Below is a small trained network, with its code and all its weights. Each question gives an input and a target symbol and asks what happens when units are switched off, that is, made to give their printed mean instead of their output.

import numpy as np


def w(rows, s, z=0):
    codes = np.array(rows[::2]) - 128.0
    scale = np.full(codes.shape[1], s)
    scale[-1] = z or s
    return codes * scale


def norm(h):
    return h / np.sqrt((h * h).mean(-1, keepdims=True) + 1e-5)


def f(y):
    return y / 2 * (1 + np.tanh(0.7978845608 * (y + 0.044715 * y**3)))


def softmax(a):
    e = np.exp(a - a.max(-1, keepdims=True))
    return e / e.sum(-1, keepdims=True)


def log_softmax(a):
    a = a - a.max(-1, keepdims=True)
    return a - np.log(np.exp(a).sum(-1, keepdims=True))


def net(x, mask):
    ids = ['γδζηλξπ'.index(c) for c in x.split()]
    T = len(ids)
    res = E[ids] + P[:T]
    q, k, v = (norm(res) @ M[0].T for M in (Q, K, V))
    z = softmax(np.where(np.tri(T) > 0, q @ k.T / 4**0.5, -1e9)) @ v
    res = res + np.where(mask[0], z, O[0][:, -1]) @ O[0][:, :-1]
    y = f(norm(res) @ A[0][:, :-1].T + A[0][:, -1])
    res = res + np.where(mask[1:9], y, B[0][:, -1]) @ B[0][:, :-1]
    return log_softmax(norm(res)[-1] @ U[:, :-1].T + U[:, -1])


Q, K, V, O, A, B = {}, {}, {}, {}, {}, {}
E = w([
[147,105,51,165,120,133,227],'γ',
[178,182,111,137,168,107,118],'δ',
[125,119,61,116,189,141,101],'ζ',
[218,150,120,59,86,130,3],'η',
[203,120,77,82,153,119,177],'λ',
[110,140,131,110,188,230,232],'ξ',
[84,167,94,159,145,83,107],'π',
],0.021)
P = w([
[88,50,228,185,210,109,184],'0',
[96,53,183,158,133,141,139],'1',
[117,71,149,165,134,133,132],'2',
[117,102,128,146,132,122,139],'3',
[102,129,122,128,125,110,140],'4',
[109,126,98,128,124,110,135],'5',
[109,149,99,107,118,118,141],'6',
[119,154,69,113,111,102,148],'7',
[132,151,56,119,106,105,151],'8',
[125,158,44,108,103,104,144],'9',
[145,130,54,93,114,108,128],'10',
[156,130,4,128,110,103,153],'11',
],0.011)
Q[0] = w([
[194,192,69,98,189,101,178],'H1',
[108,142,1,117,233,107,104],'H1',
[106,141,51,102,112,169,200],'H1',
[136,134,124,66,58,57,178],'H1',
],0.0097)
K[0] = w([
[124,131,69,107,91,97,83],'H1',
[155,155,97,76,5,144,80],'H1',
[151,110,151,118,86,110,108],'H1',
[95,73,169,90,173,126,156],'H1',
],0.014)
V[0] = w([
[65,156,109,177,169,180,109],'H1',
[57,89,65,134,101,67,190],'H1',
[136,94,74,85,168,254,96],'H1',
[179,186,113,199,162,92,182],'H1',
],0.0086)
O[0] = w([
[108,113,89,215,119,229,100,96],'H1',
[2,121,69,153,166,115,127,91],'H1',
[159,171,92,126,200,162,190,254],'H1',
[137,198,66,92,17,187,55,222],'H1',
],0.0095,0.0036)
A[0] = w([
[76,142,136,169,96,146,99,204],'N1',
[99,96,140,106,122,167,123,130],'N2',
[161,136,88,89,134,20,86,106],'N3',
[129,136,250,126,125,81,133,253],'N4',
[108,148,110,126,129,141,85,117],'N5',
[126,59,128,163,32,148,175,66],'N6',
[138,34,132,190,129,126,203,254],'N7',
[100,174,100,130,101,35,80,160],'N8',
],0.013,0.0035)
B[0] = w([
[125,40,101,77,171,56,206,173],'N1',
[184,167,211,174,48,113,214,127],'N2',
[134,62,130,29,224,139,175,254],'N3',
[244,97,2,74,9,167,108,158],'N4',
[215,108,126,137,37,182,144,178],'N5',
[40,229,191,83,156,106,129,129],'N6',
[183,199,151,96,36,57,27,198],'N7',
[220,79,55,174,113,169,216,208],'N8',
],0.008,0.0073)
U = w([
[52,251,50,91,48,63,102,93],'γ',
[227,130,123,107,5,175,99,252],'δ',
[115,213,30,184,221,172,99,124],'ζ',
[107,123,149,108,103,143,109,50],'η',
[138,129,130,13,175,82,200,95],'λ',
[85,176,180,138,113,253,223,211],'ξ',
[87,1,98,186,74,130,215,132],'π',
],0.006,0.0029)

Each question gives the input, a string of symbols that net reads in full, and the target symbol t.
The units are the heads (4 rows each of Q, K, V and O) and the neurons (one row each of A and B). Each row of codes is followed by its name. A weight is (code - 128) times the scale printed after its matrix; where a second scale follows, it is the last column's (O, A, B and U).
mask holds one flag per unit, heads first, then neurons. A switched-off unit (its flag False) gives its mean, the last column of its rows in O or B, instead of its output. The means were averaged over made-up inputs and are rounded, as every weight is.
A unit's drop is (log p(t) with every unit on - log p(t) with that unit switched off) / (log p(t) with every unit on - log p(t) with every unit switched off).
The circuit of an input: a set's keep is (log p(t) with only the set's units on - log p(t) with every unit switched off) / (log p(t) with every unit on - log p(t) with every unit switched off). Starting from all 9 units, units are removed one at a time, each time the one whose removal leaves the highest keep (on an exact tie, the one counted first), for as long as the keep stays at least 0.8.
circuit, biggest first: the units of the circuit, biggest drop first
unit that matters most: the unit with the biggest drop
top k neurons: the k neurons with the biggest drops, biggest first
drop of u: that unit's drop, to one decimal
input ξ η γ, target δ: top 4 neurons	N7, N4, N3, N1
input δ λ π λ δ δ γ ξ ζ η ζ η, target λ: circuit, biggest first	N3, H1
input ζ π ξ δ ζ ζ ζ ζ η ζ ζ ζ, target λ: circuit, biggest first	H1, N3
input ζ ζ ζ η ξ, target δ: circuit, biggest first	H1, N4, N7
input π ζ δ δ δ ζ, target δ: circuit, biggest first	H1
input δ γ λ ζ δ ζ π π ζ, target π: top 2 neurons	N1, N7
input π ζ ζ δ ζ, target δ: top 2 neurons	N5, N3
input δ ζ η ζ δ δ ξ ξ π ζ π, target λ: top 2 neurons	N3, N5
input ζ λ ξ η π, target δ: circuit, biggest first	N4, H1
input δ ξ ζ γ ζ γ ζ γ π, target π: drop of N1	0.2
input ζ λ λ ξ π, target π: drop of N8	0.2
input π λ π π δ ζ δ δ ζ ζ η π, target λ: drop of N3	0.3
input ζ π λ δ η ξ, target δ: drop of N4	0.4
input ξ ζ γ, target γ: unit that matters most	N7
